Below are the code and all the weights of a small trained network. Each question names an input and a class and asks about switching units off, where a switched-off unit gives its printed mean instead of its output.

import numpy as np


def w(rows, s, z=0):
    codes = np.array(rows[::2]) - 128.0
    scale = np.full(codes.shape[1], s)
    scale[-1] = z or s
    return codes * scale


def f(y):
    return np.maximum(y, 0)


def log_softmax(a):
    a = a - a.max(-1, keepdims=True)
    return a - np.log(np.exp(a).sum(-1, keepdims=True))


def net(x, mask):
    res = np.array(x, float).reshape(1, 6) / 4 @ E
    y = f(res @ A[0][:, :-1].T + A[0][:, -1])
    res = res + np.where(mask, y, B[0][:, -1]) @ B[0][:, :-1]
    return log_softmax(res[-1] @ U[:, :-1].T + U[:, -1])


A, B = {}, {}
E = w([
[94,127,189,121,1,89],'x0',
[150,104,226,132,157,152],'x1',
[143,56,123,109,154,39],'x2',
[190,46,94,95,81,195],'x3',
[114,153,145,25,138,134],'x4',
[129,129,126,132,128,128],'x5',
],0.0063)
A[0] = w([
[113,167,147,147,159,88,30],'n0',
[127,114,171,136,142,149,86],'n1',
[153,103,117,114,109,151,58],'n2',
[116,165,130,142,108,191,65],'n3',
[137,94,112,115,112,156,56],'n4',
[149,92,107,104,96,167,69],'n5',
[143,118,95,117,218,175,52],'n6',
[126,155,134,46,133,131,61],'n7',
[114,168,149,118,153,115,115],'n8',
[113,163,150,153,164,99,39],'n9',
[157,60,92,99,96,187,39],'n10',
[133,210,126,146,109,189,50],'n11',
[105,169,126,138,109,202,47],'n12',
[119,166,39,120,95,102,54],'n13',
[122,62,130,115,175,49,60],'n14',
[147,135,108,136,171,146,44],'n15',
[138,129,102,117,206,155,41],'n16',
[157,144,80,149,214,158,27],'n17',
[157,67,126,109,138,35,45],'n18',
[119,198,138,154,101,231,51],'n19',
[143,126,167,115,137,129,105],'n20',
[103,125,159,126,68,111,61],'n21',
[137,101,117,247,101,136,47],'n22',
[140,170,168,119,58,99,61],'n23',
[122,151,78,123,112,114,79],'n24',
[104,108,174,135,48,100,34],'n25',
[131,52,102,103,93,202,46],'n26',
[98,161,124,51,144,143,85],'n27',
[124,160,140,27,130,136,58],'n28',
[164,143,127,206,115,117,83],'n29',
[99,133,75,120,111,119,84],'n30',
[157,102,206,146,145,157,66],'n31',
[121,73,121,111,136,79,58],'n32',
[149,103,234,124,171,152,66],'n33',
[148,145,151,130,60,93,4],'n34',
[77,227,153,166,163,65,14],'n35',
[139,170,21,97,92,102,85],'n36',
[133,150,128,45,129,119,83],'n37',
[124,125,156,122,45,113,61],'n38',
[124,142,122,104,175,129,95],'n39',
[130,107,121,234,124,122,76],'n40',
],0.013,0.011)
B[0] = w([
[165,148,58,190,158,77,146],'n0',
[121,132,174,126,142,103,152],'n1',
[163,145,98,159,82,106,142],'n2',
[109,180,113,85,183,116,172],'n3',
[163,130,88,172,108,105,141],'n4',
[174,144,97,160,122,82,188],'n5',
[37,133,99,188,95,145,251],'n6',
[156,59,125,105,134,168,175],'n7',
[173,119,131,151,82,111,209],'n8',
[199,135,80,172,110,98,151],'n9',
[204,129,68,206,146,85,216],'n10',
[119,169,96,48,147,113,186],'n11',
[109,195,105,85,154,121,169],'n12',
[109,132,236,152,158,101,184],'n13',
[126,201,94,39,126,128,223],'n14',
[76,133,116,173,106,161,145],'n15',
[50,129,104,173,106,145,192],'n16',
[41,104,91,168,81,164,226],'n17',
[122,205,90,29,176,138,201],'n18',
[98,189,102,14,167,86,234],'n19',
[128,128,167,137,113,109,165],'n20',
[69,120,97,164,114,155,189],'n21',
[179,30,141,69,153,190,215],'n22',
[74,125,90,178,82,154,203],'n23',
[125,140,189,147,152,122,151],'n24',
[32,126,78,166,139,158,207],'n25',
[206,138,80,177,136,66,223],'n26',
[147,52,124,111,138,189,207],'n27',
[173,48,125,94,125,202,202],'n28',
[164,73,129,97,134,175,194],'n29',
[121,133,189,144,147,121,161],'n30',
[116,150,228,154,183,109,196],'n31',
[110,172,100,55,151,118,158],'n32',
[119,138,252,178,152,87,239],'n33',
[36,115,80,182,120,147,140],'n34',
[237,136,49,220,144,58,233],'n35',
[101,138,252,160,163,98,247],'n36',
[154,59,119,93,149,172,198],'n37',
[57,142,91,172,110,151,218],'n38',
[107,105,123,151,78,147,175],'n39',
[146,45,140,86,135,196,237],'n40',
],0.031,0.0029)
U = w([
[26,102,51,183,180,182,104],'0',
[220,109,41,185,217,80,106],'1',
[106,187,80,16,254,133,95],'2',
[124,94,118,131,209,153,249],'3',
[163,2,115,91,226,221,96],'4',
[99,110,213,173,251,115,98],'5',
],0.0042,0.017)

Each question gives the input, the list of numbers given to net, and the class t.
The units are the neurons (one row each of A and B). Each row of codes is followed by its name. A weight is (code - 128) times the scale printed after its matrix; where a second scale follows, it is the last column's (A, B and U).
mask holds one flag per neuron, in row order. A switched-off neuron (its flag False) gives its mean, the last column of its row in B, instead of its output. The means were averaged over made-up inputs and are rounded, as every weight is.
A unit's drop is (log p(t) with every unit on - log p(t) with that unit switched off) / (log p(t) with every unit on - log p(t) with every unit switched off).
The circuit of an input: a set's keep is (log p(t) with only the set's units on - log p(t) with every unit switched off) / (log p(t) with every unit on - log p(t) with every unit switched off). Starting from the 12 units with the biggest drops (on a tie, the unit counted first), units are removed one at a time, each time the one whose removal leaves the highest keep (on an exact tie, the one counted first), for as long as the keep stays at least 0.8.
units of the circuit, in order: the units of the circuit, biggest drop first
unit that matters most: the unit with the biggest drop
k most important neurons: the k neurons with the biggest drops, biggest first
drop when u is switched off: that unit's drop, to one decimal
input [-4,-3,8,4,7,-3], class 2: units of the circuit, in order : [n18]
input [-7,1,7,-6,0,-4], class 0: units of the circuit, in order : [n17 n6]
input [-4,-7,-2,-5,7,-5], class 4: units of the circuit, in order : [n27 n28]
input [-6,1,-1,-7,-7,4], class 1: 3 most important neurons : [n35 n9 n0]
input [-2,-1,7,7,3,-1], class 1: 2 most important neurons : [n10 n26]
input [-4,-1,8,0,-8,-8], class 2: units of the circuit, in order : [n14 n18]
input [-6,-3,-7,-1,6,5], class 2: 3 most important neurons : [n19 n11 n12]
input [0,7,4,5,-3,2], class 5: units of the circuit, in order : [n33 n31]
input [7,4,-3,-4,-7,-1], class 0: 4 most important neurons : [n25 n23 n38 n21]
input [1,2,4,4,-7,-3], class 4: units of the circuit, in order : [n22 n40]
input [-3,6,6,5,8,-5], class 4: 4 most important neurons : [n28 n37 n7 n27]
input [-8,-6,-7,6,-2,3], class 0: 2 most important neurons : [n17 n6]
input [-6,-2,3,3,-1,2], class 0: units of the circuit, in order : [n6 n17]
input [-4,7,-7,2,4,6], class 2: unit that matters most : n19
input [2,-6,-6,7,8,-2], class 4: 4 most important neurons : [n28 n27 n37 n7]
input [4,-7,6,7,-6,7], class 1: 3 most important neurons : [n10 n26 n5]
input [-7,-1,8,5,-6,6], class 2: 3 most important neurons : [n18 n14 n32]
input [-2,-3,2,8,8,8], class 1: 2 most important neurons : [n10 n26]
input [2,1,-4,3,-2,4], class 2: drop when n10 is switched off : 0.1
input [6,-7,-3,4,2,-6], class 5: drop when n33 is switched off : -0.1
